Below is a small trained network, with its code and all its weights. Each question gives an input and a class and asks what happens when units are switched off, that is, made to give their printed mean instead of their output.

import numpy as np


def w(rows, s, z=0):
    codes = np.array(rows[::2]) - 128.0
    scale = np.full(codes.shape[1], s)
    scale[-1] = z or s
    return codes * scale


def norm(h):
    return h / np.sqrt((h * h).mean(-1, keepdims=True) + 1e-5)


def f(y):
    return y / 2 * (1 + np.tanh(0.7978845608 * (y + 0.044715 * y**3)))


def log_softmax(a):
    a = a - a.max(-1, keepdims=True)
    return a - np.log(np.exp(a).sum(-1, keepdims=True))


def net(x, mask):
    res = np.array(x, float).reshape(1, 6) / 4 @ E
    u = 0
    for l in range(4):
        y = f(norm(res) @ A[l][:, :-1].T + A[l][:, -1])
        res = res + np.where(mask[u : u + 4], y, B[l][:, -1]) @ B[l][:, :-1]
        u += 4
    return log_softmax(norm(res)[-1] @ U[:, :-1].T + U[:, -1])


A, B = {}, {}
E = w([
[127,133,127],'x0',
[216,128,231],'x1',
[127,125,127],'x2',
[133,138,130],'x3',
[254,82,20],'x4',
[129,133,126],'x5',
],0.0061)
A[0] = w([
[195,156,192,149],'L0N0',
[140,254,113,125],'L0N1',
[127,127,124,3],'L0N2',
[134,150,133,38],'L0N3',
],0.0086,0.0052)
B[0] = w([
[36,29,90,251],'L0N0',
[147,64,129,143],'L0N1',
[182,94,253,66],'L0N2',
[109,107,224,74],'L0N3',
],0.007,0.0027)
A[1] = w([
[226,92,248,140],'L1N0',
[109,180,157,7],'L1N1',
[43,155,137,28],'L1N2',
[143,82,168,28],'L1N3',
],0.012,0.0018)
B[1] = w([
[31,131,2,216],'L1N0',
[199,112,156,135],'L1N1',
[173,141,110,252],'L1N2',
[81,96,102,141],'L1N3',
],0.0089,0.004)
A[2] = w([
[1,182,254,240],'L2N0',
[158,55,231,71],'L2N1',
[128,99,124,3],'L2N2',
[211,169,229,10],'L2N3',
],0.0054,0.0021)
B[2] = w([
[254,105,143,254],'L2N0',
[59,85,90,101],'L2N1',
[114,159,130,96],'L2N2',
[112,102,88,105],'L2N3',
],0.0056,0.0029)
A[3] = w([
[98,58,162,217],'L3N0',
[183,190,92,251],'L3N1',
[194,28,3,197],'L3N2',
[51,204,245,113],'L3N3',
],0.0072,0.0031)
B[3] = w([
[88,217,142,152],'L3N0',
[95,75,207,190],'L3N1',
[134,158,216,254],'L3N2',
[255,147,58,136],'L3N3',
],0.0085,0.0075)
U = w([
[82,114,171,255],'0',
[202,114,137,105],'1',
[10,126,72,2],'2',
],0.013,0.0037)

Each question gives the input, the list of numbers given to net, and the class t.
The units are the neurons (one row each of A and B). Each row of codes is followed by its name. A weight is (code - 128) times the scale printed after its matrix; where a second scale follows, it is the last column's (A, B and U).
mask holds one flag per neuron, layer by layer. A switched-off neuron (its flag False) gives its mean, the last column of its row in B, instead of its output. The means were averaged over made-up inputs and are rounded, as every weight is.
A unit's drop is (log p(t) with every unit on - log p(t) with that unit switched off) / (log p(t) with every unit on - log p(t) with every unit switched off).
The circuit of an input: a set's keep is (log p(t) with only the set's units on - log p(t) with every unit switched off) / (log p(t) with every unit on - log p(t) with every unit switched off). Starting from the 12 units with the biggest drops (on a tie, the unit counted first), units are removed one at a time, each time the one whose removal leaves the highest keep (on an exact tie, the one counted first), for as long as the keep stays at least 0.8.
circuit, biggest first: the units of the circuit, biggest drop first
top k neurons: the k neurons with the biggest drops, biggest first
k most important neurons of layer l: the k neurons of layer l with the biggest drops, biggest first
drop when u is switched off: that unit's drop, to one decimal
input [-5,-5,-8,2,-5,0], class 1: circuit, biggest first	(L1N0; L0N0; L3N3; L1N3)
input [6,6,-1,3,2,-3], class 2: top neuron	(L1N0)
input [-8,-6,6,-3,-8,-2], class 1: top 2 neurons	(L3N3; L1N0)
input [1,-5,-5,2,-5,0], class 1: circuit, biggest first	(L1N0; L0N0; L3N3; L1N3)
input [-4,1,-5,0,-8,8], class 1: top 2 neurons	(L3N3; L3N2)
input [6,-4,-4,1,-7,8], class 1: top 2 neurons	(L3N3; L3N2)
input [-2,6,4,-7,5,2], class 0: top 2 neurons	(L0N0; L3N2)
input [-4,-5,-5,3,-5,5], class 1: 2 most important neurons of layer 3	(L3N3; L3N0)
input [-6,6,-7,7,-8,-8], class 1: top 2 neurons	(L3N3; L2N0)
input [-6,3,-5,2,-6,-6], class 1: top 3 neurons	(L3N2; L3N3; L3N1)
input [-5,-3,4,5,1,6], class 0: top 2 neurons	(L1N0; L0N0)
input [0,-1,7,-8,5,0], class 0: 2 most important neurons of layer 1	(L1N2; L1N1)
input [6,4,8,-2,-1,-3], class 2: 2 most important neurons of layer 3	(L3N0; L3N1)
input [-1,2,7,1,-1,3], class 2: circuit, biggest first	(L0N0)
input [-3,-1,-2,7,5,3], class 0: top 2 neurons	(L3N2; L3N1)
input [0,8,8,-2,-8,2], class 1: top 2 neurons	(L3N3; L2N0)
input [8,3,1,-7,2,-3], class 0: top 2 neurons	(L0N0; L1N0)
input [-1,0,7,-6,5,1], class 0: 3 most important neurons of layer 3	(L3N2; L3N1; L3N3)
input [-7,1,3,-7,2,-2], class 0: drop when L1N2 is switched off	0.1
input [-7,8,2,-2,5,-1], class 2: drop when L1N0 is switched off	0.8
input [2,8,5,0,3,-5], class 2: drop when L1N0 is switched off	0.5
